Below are the code and all the weights of a small trained network. Each question names an input and a target symbol and asks about switching units off, where a switched-off unit gives its printed mean instead of its output.

import numpy as np


def w(rows, s, z=0):
    codes = np.array(rows[::2]) - 128.0
    scale = np.full(codes.shape[1], s)
    scale[-1] = z or s
    return codes * scale


def norm(h):
    return h / np.sqrt((h * h).mean(-1, keepdims=True) + 1e-5)


def f(y):
    return np.maximum(y, 0)


def softmax(a):
    e = np.exp(a - a.max(-1, keepdims=True))
    return e / e.sum(-1, keepdims=True)


def log_softmax(a):
    a = a - a.max(-1, keepdims=True)
    return a - np.log(np.exp(a).sum(-1, keepdims=True))


def net(x, mask):
    ids = ['ΓΔΨεζμτω'.index(c) for c in x.split()]
    T = len(ids)
    res = E[ids] + P[:T]
    q, k, v = (norm(res) @ M[0].T for M in (Q, K, V))
    z = softmax(np.where(np.tri(T) > 0, q @ k.T / 2**0.5, -1e9)) @ v
    res = res + np.where(mask[0], z, O[0][:, -1]) @ O[0][:, :-1]
    y = f(norm(res) @ A[0][:, :-1].T + A[0][:, -1])
    res = res + np.where(mask[1:13], y, B[0][:, -1]) @ B[0][:, :-1]
    return log_softmax(norm(res)[-1] @ U[:, :-1].T + U[:, -1])


Q, K, V, O, A, B = {}, {}, {}, {}, {}, {}
E = w([
[209,160,217,117,204,106,176],'Γ',
[151,180,134,72,224,124,78],'Δ',
[52,219,47,219,244,135,22],'Ψ',
[119,118,218,88,135,90,255],'ε',
[194,100,191,58,107,74,112],'ζ',
[28,148,82,201,153,54,39],'μ',
[138,84,240,134,41,40,187],'τ',
[128,146,156,198,197,39,208],'ω',
],0.0077)
P = w([
[119,154,196,109,122,249,144],'0',
[125,139,111,120,125,201,111],'1',
[105,148,224,123,130,180,120],'2',
[250,166,65,136,106,165,124],'3',
[92,51,65,84,135,116,166],'4',
[62,114,235,120,148,78,118],'5',
[157,213,72,113,37,86,138],'6',
[109,125,82,9,134,144,157],'7',
],0.011)
Q[0] = w([
[174,248,125,51,121,70,98],'H0',
[153,63,8,48,132,108,166],'H0',
],0.013)
K[0] = w([
[76,134,126,135,114,3,169],'H0',
[151,205,72,176,50,126,161],'H0',
],0.017)
V[0] = w([
[107,188,90,147,218,136,127],'H0',
[142,151,129,4,160,117,70],'H0',
],0.014)
O[0] = w([
[88,188,174,55,136,143,131,253],'H0',
[46,75,206,99,248,61,56,253],'H0',
],0.016,0.0026)
A[0] = w([
[161,246,111,104,58,135,172,133],'N0',
[166,137,33,164,95,116,93,190],'N1',
[120,164,143,66,116,163,116,15],'N2',
[175,188,137,149,200,195,93,100],'N3',
[88,151,146,65,192,103,126,255],'N4',
[124,193,142,188,180,124,213,108],'N5',
[64,142,178,95,88,146,183,73],'N6',
[79,179,67,162,145,94,115,160],'N7',
[146,191,136,78,135,72,109,59],'N8',
[91,105,189,100,210,109,135,133],'N9',
[153,104,163,101,57,121,119,144],'N10',
[134,97,149,145,199,83,72,157],'N11',
],0.011,0.0054)
B[0] = w([
[136,150,29,110,117,73,77,252],'N0',
[70,110,138,146,168,193,156,180],'N1',
[187,35,162,182,97,109,61,152],'N2',
[156,66,125,116,151,95,164,152],'N3',
[192,70,196,171,119,157,121,255],'N4',
[134,109,89,33,141,133,105,157],'N5',
[124,83,87,165,162,121,113,167],'N6',
[202,58,230,65,106,90,179,154],'N7',
[94,44,142,169,86,174,60,155],'N8',
[135,254,83,128,64,140,189,240],'N9',
[77,118,172,123,201,123,166,151],'N10',
[145,176,75,118,164,58,126,224],'N11',
],0.01,0.012)
U = w([
[184,187,170,143,111,125,186,65],'Γ',
[34,177,145,66,167,136,128,205],'Δ',
[133,135,171,97,95,184,104,182],'Ψ',
[106,94,126,102,167,163,186,158],'ε',
[155,127,107,186,177,65,121,52],'ζ',
[153,64,118,140,84,97,79,3],'μ',
[116,122,116,248,101,159,142,205],'τ',
[108,205,77,104,82,133,126,236],'ω',
],0.014,0.0027)

Each question gives the input, a string of symbols that net reads in full, and the target symbol t.
The units are the heads (2 rows each of Q, K, V and O) and the neurons (one row each of A and B). Each row of codes is followed by its name. A weight is (code - 128) times the scale printed after its matrix; where a second scale follows, it is the last column's (O, A, B and U).
mask holds one flag per unit, heads first, then neurons. A switched-off unit (its flag False) gives its mean, the last column of its rows in O or B, instead of its output. The means were averaged over made-up inputs and are rounded, as every weight is.
A unit's drop is (log p(t) with every unit on - log p(t) with that unit switched off) / (log p(t) with every unit on - log p(t) with every unit switched off).
The circuit of an input: a set's keep is (log p(t) with only the set's units on - log p(t) with every unit switched off) / (log p(t) with every unit on - log p(t) with every unit switched off). Starting from the 12 units with the biggest drops (on a tie, the unit counted first), units are removed one at a time, each time the one whose removal leaves the highest keep (on an exact tie, the one counted first), for as long as the keep stays at least 0.8.
circuit, biggest first: the units of the circuit, biggest drop first
unit that matters most: the unit with the biggest drop
top k neurons: the k neurons with the biggest drops, biggest first
drop of u: that unit's drop, to one decimal
input ω ω ω ω Ψ ζ ζ τ, target ζ: circuit, biggest first	[H0]
input ζ ω ω ω Ψ Γ, target Γ: circuit, biggest first	[N9, N4]
input Ψ ω Ψ, target Ψ: circuit, biggest first	[H0, N4, N2, N11]
input τ ω ζ ω Ψ Δ Ψ ε, target Ψ: circuit, biggest first	[H0, N4, N2, N8]
input Γ Ψ ω ζ ω ω ε ε, target ε: top 3 neurons	[N9, N0, N4]
input ζ μ ω Δ ω ζ ε Ψ, target ε: circuit, biggest first	[H0, N1, N7, N0]
input Ψ ω Ψ ζ, target ω: circuit, biggest first	[H0, N0]
input ζ Ψ ζ Ψ τ, target Ψ: circuit, biggest first	[H0, N4, N2]
input ω ω ω μ Γ Γ Ψ ω, target Ψ: circuit, biggest first	[H0, N4, N8, N2]
input ω ω Γ ε, target ω: circuit, biggest first	[H0, N0]
input ω Γ ε ω μ, target ω: top 2 neurons	[N4, N0]
input Δ τ τ ω, target ω: top 2 neurons	[N4, N0]
input ω ω τ ε, target ω: circuit, biggest first	[H0, N4]
input Δ μ Γ Γ ζ, target Γ: top 3 neurons	[N9, N4, N0]
input τ ε μ ε ζ μ ζ, target μ: unit that matters most	N8
input ω Δ τ ε Δ Δ ε, target ε: top 2 neurons	[N1, N9]
input ε Ψ τ τ Ψ Ψ, target Ψ: top 2 neurons	[N4, N8]
input ω Δ ε ζ Γ ω Ψ μ, target Ψ: drop of H0	0.3
input ε Γ μ Ψ, target μ: drop of N9	0.5
input ω ζ Ψ ε Γ ω τ ζ, target τ: drop of N11	0.0
input Γ ω ω Γ ζ, target Γ: unit that matters most	N9
input ζ ε ε μ Δ ζ Δ ω, target Δ: drop of N9	0.2
